Below is a small trained network, with its code and all its weights. Each question gives an input and a target symbol and asks what happens when units are switched off, that is, made to give their printed mean instead of their output.

import numpy as np


def w(rows, s, z=0):
    codes = np.array(rows[::2]) - 128.0
    scale = np.full(codes.shape[1], s)
    scale[-1] = z or s
    return codes * scale


def f(y):
    return np.maximum(y, 0)


def softmax(a):
    e = np.exp(a - a.max(-1, keepdims=True))
    return e / e.sum(-1, keepdims=True)


def log_softmax(a):
    a = a - a.max(-1, keepdims=True)
    return a - np.log(np.exp(a).sum(-1, keepdims=True))


def net(x, mask):
    ids = ['γδεθλμξπσψω'.index(c) for c in x.split()]
    T = len(ids)
    res = E[ids] + P[:T]
    u = 0
    for l in range(2):
        q, k, v = (res @ M[l].T for M in (Q, K, V))
        z = softmax(np.where(np.tri(T) > 0, q @ k.T / 4**0.5, -1e9)) @ v
        res = res + np.where(mask[u], z, O[l][:, -1]) @ O[l][:, :-1]
        u += 1
        y = f(res @ A[l][:, :-1].T + A[l][:, -1])
        res = res + np.where(mask[u : u + 12], y, B[l][:, -1]) @ B[l][:, :-1]
        u += 12
    return log_softmax(res[-1] @ U[:, :-1].T + U[:, -1])


Q, K, V, O, A, B = {}, {}, {}, {}, {}, {}
E = w([
[115,91,45,71,129,200,35],'γ',
[121,76,114,91,155,122,60],'δ',
[123,158,124,33,111,39,149],'ε',
[226,105,42,119,175,132,53],'θ',
[130,185,100,100,183,9,114],'λ',
[60,104,112,228,101,132,167],'μ',
[144,99,176,33,115,161,204],'ξ',
[160,147,100,9,123,151,180],'π',
[181,49,68,86,91,95,58],'σ',
[75,68,105,62,97,140,64],'ψ',
[148,211,130,84,194,152,133],'ω',
],0.016)
P = w([
[95,176,1,113,7,14,221],'0',
[67,162,127,131,95,119,90],'1',
[91,154,121,152,137,136,88],'2',
[111,135,118,157,175,135,87],'3',
[130,117,114,155,210,137,92],'4',
[152,95,113,158,235,135,89],'5',
],0.0071)
Q[0] = w([
[178,118,237,150,91,224,225],'0.h0',
[118,131,201,156,129,55,254],'0.h0',
[98,91,45,166,123,132,51],'0.h0',
[159,171,202,194,169,106,209],'0.h0',
],0.0076)
K[0] = w([
[182,31,223,152,133,255,65],'0.h0',
[110,98,245,147,145,74,99],'0.h0',
[107,132,71,180,93,103,163],'0.h0',
[105,181,243,169,183,140,113],'0.h0',
],0.0077)
V[0] = w([
[77,2,95,127,24,39,209],'0.h0',
[224,160,98,58,9,50,87],'0.h0',
[101,204,191,245,93,81,130],'0.h0',
[45,169,244,73,193,123,120],'0.h0',
],0.0049)
O[0] = w([
[194,141,162,26,70,155,84,255],'0.h0',
[157,115,130,152,55,105,91,169],'0.h0',
[254,66,185,116,232,146,197,158],'0.h0',
[68,49,28,89,140,133,164,85],'0.h0',
],0.0076,0.0048)
A[0] = w([
[139,84,106,123,124,39,27,252],'0.n0',
[134,87,225,141,110,199,68,95],'0.n1',
[62,163,155,111,142,105,70,40],'0.n2',
[55,103,118,216,102,55,179,98],'0.n3',
[165,102,104,62,105,153,150,111],'0.n4',
[171,98,148,101,199,141,58,120],'0.n5',
[156,100,244,162,139,191,127,77],'0.n6',
[66,138,130,207,60,126,100,76],'0.n7',
[71,106,193,93,66,127,200,108],'0.n8',
[180,110,126,138,126,105,120,168],'0.n9',
[91,255,169,89,167,114,138,176],'0.n10',
[126,118,104,202,199,120,179,108],'0.n11',
],0.0094,0.0034)
B[0] = w([
[84,185,74,136,185,206,111,254],'0.n0',
[236,127,86,150,168,110,103,172],'0.n1',
[129,126,22,159,145,94,152,149],'0.n2',
[255,196,154,56,75,83,190,171],'0.n3',
[124,118,217,82,142,151,119,188],'0.n4',
[141,135,147,134,40,157,173,191],'0.n5',
[134,68,97,104,194,160,98,170],'0.n6',
[164,148,199,169,39,180,216,159],'0.n7',
[123,117,221,153,96,194,171,176],'0.n8',
[122,164,110,147,168,162,95,172],'0.n9',
[204,80,58,75,98,91,209,211],'0.n10',
[80,44,134,119,198,195,39,190],'0.n11',
],0.0082,0.0076)
Q[1] = w([
[112,74,213,160,130,130,128],'1.h0',
[111,209,136,144,118,3,121],'1.h0',
[161,120,143,133,155,53,254],'1.h0',
[73,153,137,31,106,95,147],'1.h0',
],0.0095)
K[1] = w([
[143,69,163,185,111,183,138],'1.h0',
[99,118,131,107,171,135,38],'1.h0',
[150,43,92,145,206,147,150],'1.h0',
[95,105,131,12,147,152,128],'1.h0',
],0.011)
V[1] = w([
[226,230,45,137,239,111,79],'1.h0',
[83,165,80,201,129,216,145],'1.h0',
[34,118,84,198,229,182,138],'1.h0',
[84,104,153,117,161,253,89],'1.h0',
],0.0045)
O[1] = w([
[120,137,254,122,74,158,130,136],'1.h0',
[128,207,134,181,141,89,156,121],'1.h0',
[132,245,157,76,130,159,181,3],'1.h0',
[208,141,73,109,78,38,161,111],'1.h0',
],0.0068,0.0054)
A[1] = w([
[74,174,100,76,164,133,121,227],'1.n0',
[159,181,118,120,89,154,36,124],'1.n1',
[243,181,127,100,139,90,147,97],'1.n2',
[144,67,135,110,169,170,80,3],'1.n3',
[119,114,188,178,74,143,182,176],'1.n4',
[108,13,49,77,167,64,148,159],'1.n5',
[110,188,92,70,137,72,76,177],'1.n6',
[185,178,47,106,137,25,147,77],'1.n7',
[87,100,85,116,222,77,107,26],'1.n8',
[28,154,78,254,135,148,107,40],'1.n9',
[98,113,85,163,198,145,43,31],'1.n10',
[135,160,147,67,167,149,227,185],'1.n11',
],0.0081,0.0049)
B[1] = w([
[172,59,121,164,143,201,113,207],'1.n0',
[152,107,154,168,178,31,137,226],'1.n1',
[74,143,156,82,88,103,172,189],'1.n2',
[78,172,113,90,146,61,86,197],'1.n3',
[100,144,126,37,135,142,176,170],'1.n4',
[168,206,140,179,147,180,84,254],'1.n5',
[168,55,94,140,111,191,185,189],'1.n6',
[113,154,181,40,29,164,151,152],'1.n7',
[100,200,254,135,53,120,41,155],'1.n8',
[78,228,29,107,190,106,212,148],'1.n9',
[49,114,153,85,9,94,155,195],'1.n10',
[126,93,140,162,57,99,110,230],'1.n11',
],0.0084,0.0076)
U = w([
[138,158,124,59,161,85,119,123],'γ',
[63,139,117,87,155,124,146,121],'δ',
[94,150,207,160,135,146,75,134],'ε',
[131,196,157,133,132,114,135,78],'θ',
[107,101,93,141,130,76,131,104],'λ',
[179,57,60,202,254,173,112,218],'μ',
[141,167,87,123,147,124,148,72],'ξ',
[114,69,112,145,112,83,108,67],'π',
[108,148,126,127,79,124,106,2],'σ',
[130,88,152,84,42,151,180,234],'ψ',
[171,127,146,179,88,84,113,23],'ω',
],0.0093,0.0047)

Each question gives the input, a string of symbols that net reads in full, and the target symbol t.
The units are the heads (4 rows each of Q, K, V and O) and the neurons (one row each of A and B). Each row of codes is followed by its name. A weight is (code - 128) times the scale printed after its matrix; where a second scale follows, it is the last column's (O, A, B and U).
mask holds one flag per unit, layer by layer, with each layer's heads first. A switched-off unit (its flag False) gives its mean, the last column of its rows in O or B, instead of its output. The means were averaged over made-up inputs and are rounded, as every weight is.
A unit's drop is (log p(t) with every unit on - log p(t) with that unit switched off) / (log p(t) with every unit on - log p(t) with every unit switched off).
The circuit of an input: a set's keep is (log p(t) with only the set's units on - log p(t) with every unit switched off) / (log p(t) with every unit on - log p(t) with every unit switched off). Starting from the 12 units with the biggest drops (on a tie, the unit counted first), units are removed one at a time, each time the one whose removal leaves the highest keep (on an exact tie, the one counted first), for as long as the keep stays at least 0.8.
circuit, biggest first: the units of the circuit, biggest drop first
most important unit: the unit with the biggest drop
k most important neurons: the k neurons with the biggest drops, biggest first
top k neurons in layer l: the k neurons of layer l with the biggest drops, biggest first
input μ ω μ ω θ, target γ: top 2 neurons in layer 1 -> 1.n2, 1.n3
input θ μ σ, target θ: 2 most important neurons -> 0.n0, 0.n7
input ε ξ σ μ δ, target π: most important unit -> 1.n10
input σ μ λ μ λ, target μ: top 3 neurons in layer 1 -> 1.n0, 1.n10, 1.n6
input ε ω μ λ, target ψ: circuit, biggest first -> 1.n7, 0.n10
input ω θ ω μ ω γ, target δ: 2 most important neurons -> 1.n10, 1.n9
input μ λ ω μ μ δ, target γ: circuit, biggest first -> 0.h0, 1.n3, 1.n2
input ψ μ μ θ, target ψ: top 4 neurons in layer 1 -> 1.n7, 1.n10, 1.n6, 1.n2
input ψ θ ω μ, target ψ: circuit, biggest first -> 0.n7, 1.n4
input λ μ γ, target ε: circuit, biggest first -> 1.h0, 0.n10
input ε σ λ μ μ ψ, target π: circuit, biggest first -> 0.h0, 1.h0, 1.n3
input μ ε ω, target ψ: circuit, biggest first -> 0.n10, 1.n7
input μ ω ω ω ξ ω, target ε: circuit, biggest first -> 0.h0, 0.n11, 1.n8
input ξ ψ ψ, target σ: most important unit -> 1.n10
input ε ε θ ψ, target π: circuit, biggest first -> 0.h0, 1.h0, 1.n1
input λ ξ ξ, target μ: circuit, biggest first -> 1.h0, 1.n5, 1.n10, 0.n0
input γ ω σ ω, target μ: circuit, biggest first -> 0.h0, 1.n0
input σ γ μ μ ω δ, target ω: circuit, biggest first -> 0.h0, 1.n1
input μ μ μ ξ μ ψ, target γ: 2 most important neurons -> 1.n3, 0.n1
input λ ψ δ, target ε: most important unit -> 1.h0
input δ λ μ μ μ, target ε: top 2 neurons in layer 0 -> 0.n11, 0.n7
